Each row is followed by its group and then its class within the group.
|  -2 |  10 |   0 |   6 |  11 |  15 |   4 |   0 |   4 |  -7 |   0 |  -9 |  -5 |  -1 |   0 |   3 |  -2 |   5 |  -3 |   0 |   2 |  -6 |   1 |   1 |  -3 |  12 | -17 |  -7 | -13 |   1 |   1 |   9 |  -4 |   5 |  -8 |  -7 |   9 |   9 |   0 | -10 |   0 |  -8 |   0 | : <87> Y
|  -8 |   8 |  -7 |   9 |   3 |  22 |   1 |   1 |  -1 | -11 |   3 | -11 |   2 |  15 |  -5 |  -2 |   1 |   6 | -15 | -12 |  -2 |   5 |  -5 |  -4 |  -2 |   7 |  -9 | -12 |  -7 |  -2 |  13 |  10 |   4 |  -8 |  -6 | -12 |  -9 |   4 |   0 |   7 |  -2 |  -5 |  -9 | : <85> N
|   1 |  15 | -12 |  -1 |  11 |  11 |   2 |  -3 |  -2 |  -9 |  -6 |  -5 |  -3 |  13 |   0 |   2 |  -5 |   6 |   1 |   0 |   2 | -12 |   3 |   7 |   3 |  16 | -22 | -12 |  -7 | -10 |  -4 |  -1 |  -1 |   8 |  -7 |  -7 |  14 |   8 |   6 |  -2 |   5 |  -6 |  -3 | : <87> Y
|   6 |   4 |  -4 |  12 |  -1 |   9 |  -3 |   8 |  -4 |  -1 |   3 | -18 |  16 |  29 | -10 |   4 |  -3 |  -6 |  -5 |   7 |   4 |  13 |   2 |   0 |   9 |   6 |   1 |   4 | -13 |   1 |   2 |   7 |  -3 |  -1 | -22 | -11 |  -5 |   2 |  -6 |  -8 |   5 |  -3 |   0 | : <88> Z
|   7 |  -2 | -26 |  10 |  13 |  24 |   5 |  27 | -10 | -17 |  -1 |   0 |  14 |  55 | -22 | -10 |  -6 |   4 |  -7 |  -4 |   1 |   5 |  -1 |   3 |  14 |  24 | -16 | -13 | -20 |  13 |   1 |  14 |   2 |  -1 |  -7 |  -1 | -17 |   4 | -11 |  -8 |  10 |  -5 |  -9 | : <85> U
|   5 |   7 | -16 |  -3 |  11 |  18 |   1 |  -1 |  -6 |  -3 |   2 | -19 |  -1 |  27 |  -5 |  -2 |  -8 |   7 |  -1 |  -1 |   1 | -12 |   8 |  -7 |   1 |  24 | -17 | -14 |  -8 |  -3 |  -3 |   8 |   1 |   1 |  -3 | -14 |   2 |  11 |   1 |  -1 |   4 | -12 | -12 | : <87> Y
|  -3 |   7 |  -9 |  12 |  -8 |  10 |   1 |   7 |  -6 | -16 |   9 |   0 |   9 |  25 |  -5 |  -1 |   0 |  -3 |   4 |   8 |   0 |   4 |   5 |   3 |  10 |  -5 |  -3 |   9 | -22 |   5 |   8 |  12 |  -3 |   2 | -24 |  -3 |   0 |   4 |  -7 |  -6 |   4 |  -7 |  -2 | : <88> T
|  -2 |  12 |  -3 |  -1 |   7 |  15 |   6 |  -6 |   3 | -11 |   3 | -19 |  -7 |  16 |  -6 |   8 |  -1 |  -1 |  -3 |   0 |   0 | -14 |   8 |  -1 |  -1 |  18 | -10 |  -5 | -12 |  -9 |  -3 |  12 |   0 |  14 | -12 |  -3 |  15 |   9 |  -6 |  -1 |   0 |  -6 |   4 | : <87> S
|   2 |   2 |  -6 |  12 |   4 |  14 |   4 |   4 |  -5 | -11 |   0 | -21 |  14 |  25 |  -2 |   4 |  -8 |  -9 |  -2 |   4 |  -3 |   8 |   2 |  -6 |   3 |   7 |  -2 | -13 | -11 |   7 |   7 |   5 |   0 |   1 | -26 | -22 |  -3 |  11 |  -4 |   1 |  -2 |  -4 | -11 | : <88> T
|   6 |  14 |  -8 |   7 |   4 |  18 |   5 |  -1 |  -4 | -13 |  -2 | -15 |  -6 |   8 |  -8 |  12 |   4 |   0 | -18 |  -4 |   7 |  12 |  -7 |  -4 |  -2 |  19 | -11 | -26 | -10 |  -7 |  11 |   4 |   0 |  -1 |  -8 | -16 |  -3 |   6 |   5 |   3 |   1 |  -6 |  -9 | : <85> U
|   8 |  21 |  -7 |  12 |   8 |  19 |   1 |   6 |  -7 | -18 |   1 | -22 |  -2 |  18 |  -4 |   1 |   2 |  -3 | -11 |  -4 |   3 |  12 |   4 |  -2 |   3 |  19 | -11 | -11 | -12 |  -2 |  20 |  15 |  -1 |  -3 |  -8 |  -9 |  -4 |   3 |  -7 |   2 |  -7 |   0 |  -2 | : <85> U
|  -6 |   2 |  -6 |  13 |  -7 |   8 |   4 |  14 | -11 |  -7 |  10 | -25 |  13 |  37 | -11 |   4 |  -2 |  -7 |   3 |   6 |   1 |  10 |   4 |   7 |  -6 |   6 |   6 |  -3 | -14 |  11 |   7 |   7 |  -2 |   0 | -21 | -17 | -15 |   1 | -10 |  -4 |   2 |  -8 |  -8 | : <88> T
|  -3 |   8 |  -4 |   8 |   4 |  14 |   1 |  -8 |   1 | -10 |   5 |  -9 |  -7 |   2 |  -3 |   3 |   3 |   6 |  -6 |   0 |  -3 |   8 |  -7 |  -3 |  -7 |   3 |  -1 | -15 | -10 |  -6 |  11 |  11 |  -6 |  -5 |  -3 | -13 |  -1 |  -1 |   7 |   5 |  -6 |  -1 | -14 | : <85> N

Each row is followed by its group and then its class within the group.
|   0 |   3 |   8 |   0 |  -3 |   5 |   2 |   4 |  -6 |   9 |  17 |  -4 |  16 |   2 |  -6 |  -1 |  -3 |  -1 |  -3 | -16 |  -8 |   2 |  -5 |   1 |  -5 |  -3 |   2 |  -4 |  -4 |  -2 |   2 |  -3 |   4 |   2 |   8 |  -1 |   1 | -17 |   3 |  12 |   6 |   8 |   0 | : Z190 C
|  -3 |   1 |  -5 |   7 |   0 |  -4 |  -9 |  -2 |  -3 |  15 |  15 |  -2 |   9 |   5 |   8 |   1 |   8 |  -4 |  -7 |   5 |  -6 |   3 |   1 |   4 |  -2 | -17 |   7 |  -2 |   4 |   4 |  -5 |  -6 |  -5 |   2 | -12 |   0 |  -5 |  -8 |  -4 |   0 |   1 | -13 | -11 | : Z386 K
|  3 | -1 | -3 |  0 | -1 |  0 | -5 |  0 |  1 | -5 | -4 | -1 | -2 |  3 | 10 |  1 |  7 | -1 | -2 |  5 |  2 | -5 |  2 |  6 | -1 | -4 | -1 | -2 |  4 |  4 | -1 | -1 | -6 |  1 | -5 |  0 | -1 |  3 | -5 | -1 |  2 | -5 | -2 | : Z191 L
|   1 |   2 |  11 |  -1 |  -3 |   6 |   2 |   5 |  -2 |   7 |   8 | -10 |  13 |   0 |   6 |   1 |  -5 |   1 |  -9 | -20 |  -5 |   0 |  -4 | -10 |  -6 |  -1 |   0 |  -3 |  -6 |  -3 |   1 |  -2 |   3 |   4 |   2 |  -2 |   5 |  -9 |   1 |  18 |   3 |  16 |   0 | : Z190 F
|  -1 |  -9 |  -7 |   8 |   1 |  -1 |  -9 | -10 |  12 |  13 |  -4 |   4 |  10 |   2 |  22 |   0 |  10 |  -3 |  -2 |   4 | -11 |   1 |   3 |  -1 |  -2 |  18 |   3 |   7 |   2 |  12 | -10 |   0 |  -9 |   6 | -24 |  -3 |   1 |  11 |  -7 | -10 |  -2 |  -7 |  -7 | : Z191 W
|  -2 |   3 |   3 |   8 |  -4 |  -1 |  -6 |   0 |  -2 |  10 |   6 | -17 |  17 |   4 |  28 |   3 |  11 |  -1 | -15 |  -4 |  -3 |  -2 |  -1 | -11 |  -4 | -16 |   5 |   0 |   3 |   1 |  -4 |  -5 |  -3 |   5 |  -9 |   0 |   2 |   1 |  -3 |  15 |   6 |  -4 |  -7 | : Z386 B
|  -5 |   1 |   7 |   5 |  -6 |   6 |  -3 |   7 |  -2 |  16 |   5 | -16 |   3 |   2 |   1 |  -1 |  11 |  -3 |  -7 | -21 |  -8 |  -3 |  -8 |  -2 | -10 |   2 |   5 |  -2 |   2 |   8 |   1 |  -1 |  -3 |   5 |   0 |  -4 |   5 | -13 |  -2 |  28 |   2 |  -2 |  -4 | : Z386 G
|   2 |   4 |   2 |   7 |  -3 |   0 | -11 |   0 |  -3 |  -1 |   7 | -16 |  10 |   7 |  28 |   3 |  17 |  -2 | -16 |  -1 |  -4 |  -6 |   0 |  -4 |  -6 | -21 |   3 |  -6 |   3 |   3 |  -6 |  -6 |  -7 |   8 | -13 |   1 |  -2 |  -3 |  -6 |  18 |  10 |  -8 |  -8 | : Z386 B
|  -1 |  -7 |   2 |   2 |   3 |  -1 |  -1 |   1 |   7 |  20 |   3 |   9 |   2 |  -6 | -10 |   3 | -10 |   2 |   7 |  -4 |  -9 |  10 |   0 |   0 |   1 |  22 |   1 |   3 |  -3 |   4 |  -2 |   0 |   4 |  -1 |  -4 |  -3 |   4 |   1 |   1 |  -8 | -17 |   5 |   1 | : Z821 J
|  -4 |  -6 |   4 |   9 |  -1 |  -6 |   1 |   3 |   6 |  18 | -14 | -11 |  -5 |  -6 |   8 |   7 |  -2 |   4 |  -4 |  -4 |   1 |   4 |   3 | -15 |   2 |  16 |   3 |   0 |   3 |   3 |  -1 |   1 |   4 |  -2 |  -2 |  -3 |   8 |  15 |   1 |   6 | -19 |  -1 |   2 | : Z821 P
|  -5 |  -5 |  -4 |  12 |   4 | -10 |  -6 |   0 |   4 |  20 | -10 |  -8 | -18 |  -4 |   3 |   4 |   6 |   4 |  -7 |   8 |   0 |   4 |   5 | -10 |   3 |  11 |   5 |   4 |   6 |   9 |  -4 |  -2 |  -1 |   0 | -15 |  -5 |   4 |  11 |  -4 |  -1 | -21 | -12 |  -8 | : Z821 A
|   6 |   2 |   9 |  -3 |  -3 |  10 |   3 |   3 |   0 | -10 |   3 |  -5 |  17 |   1 |  12 |  -1 |   1 |   1 |  -6 | -15 |  -4 |  -3 |  -4 |  -4 |  -6 |   2 |  -4 |  -4 |  -6 |  -6 |   2 |  -1 |   3 |   4 |   2 |   2 |   3 |  -5 |  -2 |  14 |  10 |  22 |   4 | : Z190 C
|   0 |   0 |   3 |   4 |  -4 |   5 |  -3 |   4 |   0 |   4 |   4 |  -8 |  -3 |   1 |   2 |   1 |   8 |   0 |  -6 | -10 |  -4 |  -2 |  -4 |   2 |  -6 |   4 |   1 |  -5 |   0 |   4 |   1 |  -3 |  -1 |   3 |  -3 |  -2 |   2 |  -9 |  -4 |  14 |   1 |   4 |  -2 | : Z386 G
|   1 |   2 |   1 |  11 |   0 |  -2 | -12 |   0 |  -3 |   8 |   9 | -12 |   0 |   4 |  11 |   5 |  14 |  -1 | -13 |   4 |  -3 |   0 |   0 |  -1 |  -4 | -21 |   4 |  -5 |   2 |   6 |  -5 |  -7 |  -4 |   6 | -15 |   0 |  -2 |  -9 |  -7 |  11 |   3 |  -4 | -10 | : Z386 K
|  -1 |  -9 |  -2 |   9 |   2 |  -3 |  -4 |   1 |   7 |  21 |  -6 |  -1 |   2 |  -3 |  12 |   4 |   1 |   1 |  -3 |  -2 |  -7 |   7 |   3 |  -7 |   1 |  20 |   2 |   4 |   0 |   7 |  -6 |  -5 |  -1 |   3 | -14 |  -3 |   3 |   9 |  -4 |  -2 | -17 |  -1 |  -3 | : Z821 J
|  -4 |  -6 |  -1 |   9 |   1 |  -2 |  -3 |   1 |   8 |  18 | -15 | -11 |  -2 |  -3 |  16 |   0 |   7 |   1 |  -5 |  -3 |  -2 |   1 |   7 |   1 |  -1 |  17 |   4 |   5 |   4 |   6 |  -6 |   1 |  -2 |   2 | -11 |  -5 |   6 |  15 |  -5 |   5 | -15 |  -4 |  -1 | : Z821 A
|  -7 |   3 |   5 |   4 |  -3 |   1 |  -3 |  -1 |  -3 |   5 |   7 | -16 |   8 |   4 |  12 |   1 |  11 |  -2 | -13 |  -8 |  -2 |  -1 |   0 | -12 |  -5 | -13 |   4 |  -1 |   2 |  -1 |  -3 |  -6 |   0 |   5 |  -6 |  -2 |   4 |  -4 |  -2 |  16 |  11 |   0 |  -5 | : Z386 B
|   3 |  -2 |  -2 |   5 |   1 |   0 |  -7 |   0 |   7 |  -6 |  -3 |  -4 |  -6 |   2 |  11 |   2 |  11 |  -2 |  -5 |   3 |  -1 |  -1 |   1 |   2 |  -3 |  -4 |   1 |  -3 |   1 |   7 |  -2 |  -3 |  -6 |   3 | -12 |   1 |  -1 |   0 |  -7 |   3 |   4 |  -2 |  -2 | : Z191 L
|  -1 |   2 |   0 |   5 |  -2 |  -1 |  -8 |  -3 |  -2 |  17 |  17 |   1 |  26 |   5 |  16 |   2 |   5 |  -6 |  -5 |   0 | -11 |   0 |  -1 |   5 |  -3 | -12 |   6 |   1 |   3 |   9 |  -6 |  -7 |  -5 |   5 | -11 |   1 |  -5 |  -9 |  -2 |   2 |   5 |  -6 | -11 | : Z386 K
|   3 |   2 |   0 |   8 |  -4 |  -2 | -11 |   0 | -10 |   3 |   7 |  -4 |  12 |   3 |  24 |   5 |   7 |   1 |  -9 |   1 |  -2 |   0 |   1 |   4 |  -4 | -16 |   4 |  -9 |   4 |   4 |  -3 |  -6 |  -6 |   5 | -13 |   1 |  -3 |  -3 |  -9 |   7 |  -1 |  -3 |  -2 | : Z386 K
|   2 |  -7 |  -1 |   6 |   1 |  -1 | -11 |  -5 |  10 |   8 |  -3 |  -1 |  21 |  -1 |  32 |   4 |   4 |   1 |  -9 |   1 |  -5 |   3 |   7 | -12 |  -2 |  13 |   0 |   4 |  -3 |   4 |  -8 |  -2 |  -2 |   6 | -24 |  -1 |   3 |  12 |  -6 |  -3 |  -4 |  12 |  -3 | : Z191 W
|   9 |  -1 |  -5 |   8 |   2 |  -1 | -11 |  -7 |   8 |  -4 |  -3 |   3 |  19 |  -1 |  34 |   5 |   2 |  -1 |  -9 |   9 |  -1 |   9 |   6 |  -4 |  -1 |  -2 |  -1 |  -5 |  -4 |   2 |  -7 |  -4 |  -5 |   4 | -22 |   2 |  -1 |  10 | -10 |  -7 |   0 |  12 |  -3 | : Z191 H
|  -6 |   1 |  -1 |   9 |  -1 |  -4 |  -4 |  -3 |  -3 |  14 |   1 | -18 |  11 |   4 |  20 |   1 |  10 |  -1 | -13 |   0 |  -2 |  -2 |   2 | -12 |  -4 | -14 |   7 |   3 |   5 |  -1 |  -5 |  -4 |  -5 |   3 |  -7 |   1 |   2 |   5 |  -1 |  11 |   5 | -11 |  -7 | : Z386 B
|   0 |  -7 |  -2 |   7 |   2 |  -2 |  -4 |   0 |   8 |  13 |  -3 |   2 |  -5 |  -5 |  -2 |   1 |   0 |   1 |  -2 |  -3 |  -6 |   8 |   3 |  -5 |   2 |  17 |   0 |   3 |  -2 |   7 |  -3 |   0 |   0 |   1 | -10 |  -3 |   2 |   5 |  -3 |  -7 | -12 |   3 |  -3 | : Z821 J
|   0 |   3 |   9 |   6 |  -2 |  -1 |  -3 |   4 |  -4 |   8 |  12 | -12 |  17 |   1 |  13 |   4 |  -1 |   0 | -14 | -10 |  -2 |   5 |  -1 | -11 |  -5 | -17 |   3 |  -4 |  -2 |  -6 |  -1 |  -6 |   5 |   2 |  -1 |   0 |   2 |  -8 |   2 |  17 |   3 |  11 |  -4 | : Z190 F
|   1 |   4 |   9 |   2 |   1 |   2 |   3 |   8 |  -7 |  -5 |   8 | -16 |   1 |  -1 |  -8 |   4 |   4 |   3 | -12 | -15 |   0 |   6 |  -4 | -16 |  -5 | -13 |  -1 |  -6 |  -5 |  -9 |   5 |  -5 |  10 |   2 |   6 |  -1 |   5 | -13 |   5 |  22 |   6 |  20 |   3 | : Z190 D
|  -2 |   2 |   7 |   6 |  -5 |   3 |  -7 |   1 |   2 |  15 |   9 | -11 |  28 |   4 |  30 |   3 |   6 |   0 | -11 | -10 |  -7 |  -4 |  -2 |  -2 |  -7 |  -8 |   5 |  -3 |   1 |   3 |  -6 |  -5 |  -4 |   6 |  -8 |   0 |   1 |  -3 |  -4 |  17 |   2 |   1 |  -6 | : Z386 B
|   4 |   5 |  10 |   2 |  -2 |   3 |   1 |   4 |  -6 |  -5 |   4 | -14 |  18 |  -1 |  17 |  16 |  -2 |   2 | -15 | -10 |   2 |   1 |  -1 | -15 |  -3 | -16 |  -4 |  -7 |  -2 | -10 |   2 |  -4 |   7 |   2 |   2 |   2 |   4 |  -3 |   3 |  19 |   7 |  16 |   2 | : Z190 D
|   7 |  -1 |  -3 |   3 |  -2 |   3 |  -9 |  -6 |   7 | -13 |  -5 |  -5 |  11 |   6 |  37 |   3 |  12 |  -1 | -10 |   4 |  -1 |  -8 |   3 |  -1 |  -2 |  -6 |  -1 |  -1 |   1 |   5 |  -7 |  -1 |  -8 |   6 | -18 |   1 |  -1 |   7 | -11 |   2 |  11 |   9 |  -4 | : Z191 L
